[144 119 129 118 127 103] | 144, 103

[150 146 135 146 149] | 150, 135

[141 124 153 106] | 153, 106

[[141 139 145 143 149 141]
 [135 122 132 105 130 132]] | 149, 105

[[119 124 143  98 123]
 [128 127 141 121 133]
 [127 105 117 129 128]] | 143, 98

[145 122 129 154 119] | 154, 119
---
[110 114 106 139 122 151] 151, 110

[[100 108 122 136]
 [110 142 142 105]] 136, 110

[[132 148 132 121 144 142]
 [135 112 139 141 112 129]
 [129 121 130 101 128 108]] 142, 129

[126 135 131 116 101 156] 156, 126

[[128 120 128 132 129]
 [124 135 132 132 128]
 [126 149 122 138 130]] 129, 126

[123 146 108 110 103 134] 134, 123

[157 130 140 127 117 124] 124, 157

[130 155 137 137 136 127] 127, 130
---
array([132, 134, 157, 127, 128, 151, 137]) ==> 134

array([138, 112, 128, 127, 101]) ==> 127

array([130, 116, 146, 107, 143]) ==> 130

array([[140, 116, 113, 131, 124, 143, 156],
       [149, 108, 143, 136, 118, 132, 130],
       [103, 118, 148, 116, 139, 113, 115]]) ==> 130

array([149, 108, 145, 119, 128]) ==> 128

array([122, 102, 139, 140, 118]) ==> 122
---
[[140 143 133 123 117 134 142 122 127 132 118]
 [128 134 136 128 122 138 141 115 134 137 118]
 [133 138 139 114 115 152 150 111 127 144 111]
 [116 120 128 124 128 141 130 116 132 144 121]
 [106 104 141 133 135 124 120 134 143 126 119]
 [126 133 146 127 118 139 147 118 141 134 110]
 [140 141 119 135 128 123 128 126 124 124 136]] out 119

[[128 139 127 126 133 129 132 132 124]
 [131 128 130 116 124 123 138 132 131]
 [129 106 125 127 122 122 124 123 143]
 [131 126 135 126 127 132 123 131 129]
 [128 122 126 126 129 122 133 129 135]
 [131 132 128 128 126 124 128 141 130]
 [127 127 138 128 127 139 130 134 123]
 [128 127 115 127 124 126 128 125 137]
 [126 122 130 128 122 126 124 121 125]
 [130 129 131 127 126 132 130 129 125]] out 137

[[144 128 128 139 129 128 133 128 131]
 [129 130 155 131 129 129 128 129 129]
 [135 131 131 140 132 130 129 133 129]
 [142 129 129 135 132 129 132 128 133]
 [131 131 137 138 130 129 128 136 128]
 [128 141 133 130 130 136 128 135 128]] out 133

[[126 128 121 144 145 137 146 119 133 128]
 [127 129 116 131 127 121 129 140 145 144]
 [114 112 122 123 121 131 135 134 155 133]
 [142 126 112 119 121 127 131 128 121 124]
 [136 111 128 138 153 142 129 123 136 117]
 [123 136 136 126 136 129 133 135 139 133]
 [140 138 145 138 131 122 137 129 137 143]
 [120 125 116 147 126 132 144 126 120 127]
 [115 141 117 144 139 135 136 126 131 126]
 [127 120 137 144 121 118 138 128 141 132]] out 127

[[139 119 129 114 129 127 129 120 127 137 126 127 121 134 114 129]
 [123 119 129 127 120 143 131 126 136 132 134 126 121 145 126 134]
 [125 120 129 121 121 142 129 123 140 129 136 127 121 144 120 135]
 [117 135 122 137 121 137 119 135 137 124 137 136 130 134 137 137]
 [126 128 128 136 124 144 131 134 141 129 139 130 129 140 136 133]
 [131 116 134 119 124 149 137 123 143 134 136 122 120 154 118 132]
 [130 129 131 127 138 117 131 128 117 126 118 125 128 119 127 121]
 [123 114 132 122 118 149 130 122 140 129 132 125 118 152 119 132]
 [124 129 119 132 120 124 120 134 129 129 133 141 126 122 133 137]] out 121

[[136 117 133 139 120 143 113 131 121 116]
 [106 132 124 120 140 129 119 120 141 120]
 [150 124 129 132 119 122 130 141 115 133]
 [124 136 124 124 148 108 129 121 123 126]
 [136 125 111 128 109 127 140 135 135 136]] out 133

[[134 133 132 133 131 134 133 134 135 135 135 135 135 113 133]
 [128 128 128 128 128 128 128 128 128 128 128 128 128 128 128]
 [134 134 133 134 131 134 133 134 135 135 136 136 136 112 134]
 [135 134 133 134 132 134 134 134 136 136 136 136 136 111 134]
 [134 134 133 134 131 134 133 134 135 135 136 136 136 112 134]
 [134 133 133 133 131 134 133 134 135 135 136 135 135 113 134]
 [134 134 133 134 131 134 133 134 135 135 136 136 136 112 134]
 [118 119 121 119 123 119 120 118 116 116 115 116 116 153 119]
 [134 134 133 134 131 134 133 134 135 135 136 136 136 112 134]
 [134 134 133 134 131 134 133 134 135 135 136 136 136 112 134]
 [134 134 133 134 131 134 133 134 135 135 136 136 136 112 134]] out 134

[[137 130 127 126 123 122 125 124 125 122 122 123 124 119 123 122]
 [131 137 131 126 123 123 112 116 116 126 118 125 117 151 122 124]
 [119 126 130 131 133 134 132 132 131 134 134 133 132 136 133 134]
 [137 129 126 126 124 123 125 125 125 122 123 123 125 115 123 123]
 [137 130 127 126 123 123 125 124 125 122 123 123 124 117 123 122]
 [119 126 129 130 133 133 131 131 131 134 133 133 132 139 133 134]
 [137 130 127 126 123 123 125 125 125 122 123 123 124 117 123 122]
 [137 130 127 126 123 122 125 124 125 122 122 122 124 119 123 122]
 [125 118 125 130 134 134 145 141 141 130 139 132 140 104 135 133]
 [119 126 129 130 133 134 132 132 131 134 134 133 132 136 133 134]] out 122
---
[148 136 119 104 106]	119, 148

[[130 113 149 118 110]
 [133 123 152 141 121]
 [143 122 132 136 108]]	152, 152

[152 121 143 140 111 149 109]	140, 152

[126 155 102 116 112 149 146]	116, 155

[[126 150 143 138 131]
 [102 122 144 137 118]
 [137 143 130 155 137]]	144, 155

[120 119 108 102 134 109 125]	102, 134
---
[[141 112 115 118 145 127]
 [129 151 133 114 112 139]] value 151

[[120 131 130 129 103 140]
 [118 124 125 130 107 133]
 [143 135 132 131 121 117]] value 124

[[135 151 143 135 146 141 140]
 [140 139 150 146 138 150 138]
 [137 136 146 140 139 147 138]] value 139

[[138 135 115 142 118 143]
 [110 121 131 127 106 122]] value 121

[[149 132 153 129]
 [155 138 157 130]
 [150 132 154 129]] value 138

[[124 135 140 120 124]
 [138 157 102 118 130]] value 157
---
[[143 139 124 117 147 151 106]
 [127 120 119 129 130 122 127]
 [122 120 132 132 128 122 129]] -> 143, 129

[123 105 125 113 135] -> 123, 135

[[116 132 133 130 134 125]
 [132 117 130 129 119 138]
 [150 124 121 124 121 126]] -> 116, 126

[128 111 139 153 131 119 130] -> 128, 130

[126 126 123 157 130 121] -> 126, 121

[157 138 142 136 128 113] -> 157, 113
---
[[120 128 129 133 126]
 [123 115 114 113 133]
 [118 138 140 150 131]] | 128

[[129 126 126 128]
 [135 126 115 104]] | 126

[118 125 112 126 157 124 133] | 125

[124 125 124  98 112] | 125

[120 143 134 124 107 145] | 143

[[134 118 147 129]
 [152 137 113 131]] | 118

[[107 129 134 139 116 118 140]
 [118 107  99 115 116 129 104]
 [132 128 115 151 118 122 105]] | 129

[149 129 148 122 107 158] | 129

[[115 132 124 102 124 134 123]
 [132 131 126 123 123 117 128]] | 132
---
[137 138 127 119 152 133 105] ans = 119, 152

[[100 134 158 132 154]
 [150 114 146 130 151]
 [107 140 130 135 127]] ans = 146, 158

[121 125 142 108 126 125 154] ans = 108, 154

[[121 136 131 124 122 121 146]
 [116 139 127 125 131 117 153]
 [127 126 130 121 141 122 132]] ans = 125, 153

[134 125 142 145 131 141 105] ans = 145, 145

[119 104 121 139 112] ans = 121, 139

[128 151 122 130 123 112 148] ans = 130, 151
---
[114, 121, 137, 103, 137] Out: 121

[103, 137, 152, 131, 119, 147] Out: 131

[[119, 120, 137, 124],
 [119, 105, 100, 138],
 [118, 124, 121, 139]] Out: 118

[[104, 130, 107, 128, 118, 142, 132],
 [125, 119, 139, 121, 133, 131, 116],
 [133, 124, 128, 138, 120, 128, 126]] Out: 116

[153, 129, 125, 122, 129, 127, 128] Out: 127

[125, 124, 148, 127, 103, 110, 115] Out: 115
---
[135 124 156 111 140] >> 135, 140

[128 128 131 153 151 131] >> 128, 131

[121 132 136 150] >> 121, 150

[ 98 135 122 143 124 120 116] >> 98, 116

[109 149 102 106 111] >> 109, 111

[[123 133 132 107]
 [138 127 116 140]] >> 123, 140

[138 156 119 142] >> 138, 142

[113 142 136 150 127 138 104] >> 113, 104
